Below are the code and all the weights of a small trained network. Each question names an input and a target symbol and asks about switching units off, where a switched-off unit gives its printed mean instead of its output.

import numpy as np


def w(rows, s, z=0):
    codes = np.array(rows[::2]) - 128.0
    scale = np.full(codes.shape[1], s)
    scale[-1] = z or s
    return codes * scale


def f(y):
    return np.maximum(y, 0)


def softmax(a):
    e = np.exp(a - a.max(-1, keepdims=True))
    return e / e.sum(-1, keepdims=True)


def log_softmax(a):
    a = a - a.max(-1, keepdims=True)
    return a - np.log(np.exp(a).sum(-1, keepdims=True))


def net(x, mask):
    ids = ['βγδεζηλμξπστφψω'.index(c) for c in x.split()]
    T = len(ids)
    res = E[ids] + P[:T]
    q, k, v = (res @ M[0].T for M in (Q, K, V))
    z = softmax(np.where(np.tri(T) > 0, q @ k.T / 3**0.5, -1e9)) @ v
    res = res + np.where(mask[0], z, O[0][:, -1]) @ O[0][:, :-1]
    y = f(res @ A[0][:, :-1].T + A[0][:, -1])
    res = res + np.where(mask[1:13], y, B[0][:, -1]) @ B[0][:, :-1]
    return log_softmax(res[-1] @ U[:, :-1].T + U[:, -1])


Q, K, V, O, A, B = {}, {}, {}, {}, {}, {}
E = w([
[122,146,152,163,62,117],'β',
[151,143,115,96,101,99],'γ',
[136,236,136,201,177,149],'δ',
[156,155,119,85,104,102],'ε',
[125,175,80,14,177,29],'ζ',
[149,146,115,93,100,108],'η',
[125,101,117,179,67,142],'λ',
[168,217,141,134,167,57],'μ',
[130,130,19,113,81,160],'ξ',
[55,92,1,91,125,28],'π',
[121,163,162,61,70,41],'σ',
[165,203,87,96,212,169],'τ',
[151,145,125,72,90,97],'φ',
[168,159,127,167,75,188],'ψ',
[125,141,141,126,76,94],'ω',
],0.0096)
P = w([
[251,22,239,147,127,74],'0',
[48,184,150,80,59,183],'1',
[219,197,70,125,50,55],'2',
[154,72,167,105,144,137],'3',
[45,206,128,66,81,162],'4',
[210,201,39,128,72,45],'5',
[136,69,122,120,162,143],'6',
[45,213,111,70,107,154],'7',
[205,212,5,136,89,36],'8',
[116,75,96,129,185,133],'9',
[36,221,96,77,133,143],'10',
[208,203,26,143,74,45],'11',
[130,65,95,129,162,159],'12',
],0.011)
Q[0] = w([
[12,235,86,22,83,158],'h0',
[53,151,174,91,192,237],'h0',
[109,37,159,166,203,113],'h0',
],0.011)
K[0] = w([
[48,169,59,127,236,80],'h0',
[91,246,58,91,199,184],'h0',
[77,166,97,24,17,166],'h0',
],0.011)
V[0] = w([
[93,157,205,151,118,73],'h0',
[95,84,101,248,51,163],'h0',
[178,198,191,174,169,188],'h0',
],0.013)
O[0] = w([
[176,111,56,204,253,105,96],'h0',
[75,84,130,251,59,31,14],'h0',
[77,185,119,90,230,90,3],'h0',
],0.011,0.0043)
A[0] = w([
[5,141,119,103,142,166,39],'n0',
[199,46,214,105,161,154,124],'n1',
[195,112,83,211,193,107,13],'n2',
[254,89,111,107,158,88,112],'n3',
[211,93,156,134,198,145,59],'n4',
[89,80,208,116,145,89,253],'n5',
[67,102,185,108,205,166,132],'n6',
[170,74,79,161,120,51,195],'n7',
[59,100,146,136,44,173,93],'n8',
[111,74,172,125,150,190,204],'n9',
[66,97,120,46,117,104,17],'n10',
[139,10,164,175,170,126,121],'n11',
],0.0099,0.0074)
B[0] = w([
[66,216,218,180,103,151,166],'n0',
[69,234,160,202,208,41,187],'n1',
[42,48,200,50,128,121,160],'n2',
[72,78,98,213,111,205,230],'n3',
[135,98,36,117,42,104,165],'n4',
[213,130,92,237,229,152,168],'n5',
[140,53,145,158,2,107,175],'n6',
[140,168,243,113,136,176,254],'n7',
[62,110,81,83,191,112,232],'n8',
[216,31,174,115,185,126,206],'n9',
[200,124,195,238,224,187,151],'n10',
[141,180,6,33,113,117,156],'n11',
],0.009,0.0079)
U = w([
[153,101,156,189,47,169,48],'β',
[144,2,144,65,90,125,151],'γ',
[117,139,112,157,118,136,119],'δ',
[112,129,128,162,119,134,101],'ε',
[173,198,76,75,152,65,129],'ζ',
[165,47,181,212,199,125,189],'η',
[126,136,126,145,119,132,101],'λ',
[46,124,90,134,111,117,101],'μ',
[89,121,227,126,140,182,6],'ξ',
[222,76,152,108,169,155,136],'π',
[81,129,141,96,197,90,76],'σ',
[152,154,73,149,97,149,59],'τ',
[100,96,203,163,94,86,125],'φ',
[77,210,140,161,129,76,164],'ψ',
[194,202,116,98,34,49,255],'ω',
],0.0096,0.0077)

Each question gives the input, a string of symbols that net reads in full, and the target symbol t.
The units are the heads (3 rows each of Q, K, V and O) and the neurons (one row each of A and B). Each row of codes is followed by its name. A weight is (code - 128) times the scale printed after its matrix; where a second scale follows, it is the last column's (O, A, B and U).
mask holds one flag per unit, heads first, then neurons. A switched-off unit (its flag False) gives its mean, the last column of its rows in O or B, instead of its output. The means were averaged over made-up inputs and are rounded, as every weight is.
A unit's drop is (log p(t) with every unit on - log p(t) with that unit switched off) / (log p(t) with every unit on - log p(t) with every unit switched off).
The circuit of an input: a set's keep is (log p(t) with only the set's units on - log p(t) with every unit switched off) / (log p(t) with every unit on - log p(t) with every unit switched off). Starting from the 12 units with the biggest drops (on a tie, the unit counted first), units are removed one at a time, each time the one whose removal leaves the highest keep (on an exact tie, the one counted first), for as long as the keep stays at least 0.8.
units of the circuit, in order: the units of the circuit, biggest drop first
k most important neurons: the k neurons with the biggest drops, biggest first
input π γ η π ξ ξ ε π β π λ, target γ: units of the circuit, in order => (h0, n8)
input φ δ ξ π ξ δ λ σ τ ξ, target γ: 2 most important neurons => (n1, n5)
input λ δ ξ λ δ π, target φ: units of the circuit, in order => (h0, n7, n2)
input ε τ τ λ ξ, target ξ: units of the circuit, in order => (h0, n0)
input τ ψ ξ π ξ ζ ξ δ λ, target ζ: units of the circuit, in order => (h0)
input ψ φ τ ζ, target η: units of the circuit, in order => (n1, n5)
input ζ δ λ σ ω, target ψ: units of the circuit, in order => (h0, n0)
input π ξ ψ γ ω τ ξ ω, target ξ: units of the circuit, in order => (h0, n0)
input π δ δ π ξ τ ξ σ ε ξ ξ ζ, target β: units of the circuit, in order => (h0, n3)
input λ ζ ζ ψ ω ζ σ ξ ζ π λ ξ, target φ: 2 most important neurons => (n2, n7)
input ψ ζ ξ τ ε ε π τ μ τ, target γ: 3 most important neurons => (n6, n4, n9)
input φ λ δ ξ ξ ζ ξ ψ, target π: units of the circuit, in order => (h0, n9)
input ζ ξ ξ ξ ξ ζ ω ξ β ξ π δ, target τ: units of the circuit, in order => (h0, n3, n4)
input π σ π β ω ξ δ σ τ δ ξ, target ψ: units of the circuit, in order => (h0, n0)
input τ ξ τ σ, target η: units of the circuit, in order => (n5)
input ξ γ ξ ξ τ τ, target ω: units of the circuit, in order => (h0, n8, n3)
input σ ξ δ, target γ: units of the circuit, in order => (n2, h0, n4)
input ξ ξ ξ π φ η τ π, target γ: units of the circuit, in order => (h0, n1)
input ξ π ξ ε, target η: 2 most important neurons => (n5, n1)
input λ λ π ξ δ γ, target φ: 2 most important neurons => (n2, n7)
input λ ξ π ξ τ τ δ ξ ψ, target φ: 2 most important neurons => (n2, n7)
input π μ ψ η τ τ γ ξ β, target β: most important neuron => (n3)
input π μ π, target β: 2 most important neurons => (n3, n7)
input σ ω ω τ λ ψ π δ ε, target γ: 2 most important neurons => (n2, n4)
input ξ π ξ ξ σ ζ τ ξ ε ξ σ, target ξ: 2 most important neurons => (n0, n10)
input μ π ξ ζ λ ξ, target μ: 2 most important neurons => (n3, n2)
input π η η ζ ξ ξ π δ π σ, target η: 3 most important neurons => (n1, n5, n9)
input ξ δ λ δ β, target ψ: 2 most important neurons => (n0, n9)
input ε β ψ π ψ, target γ: 2 most important neurons => (n8, n9)
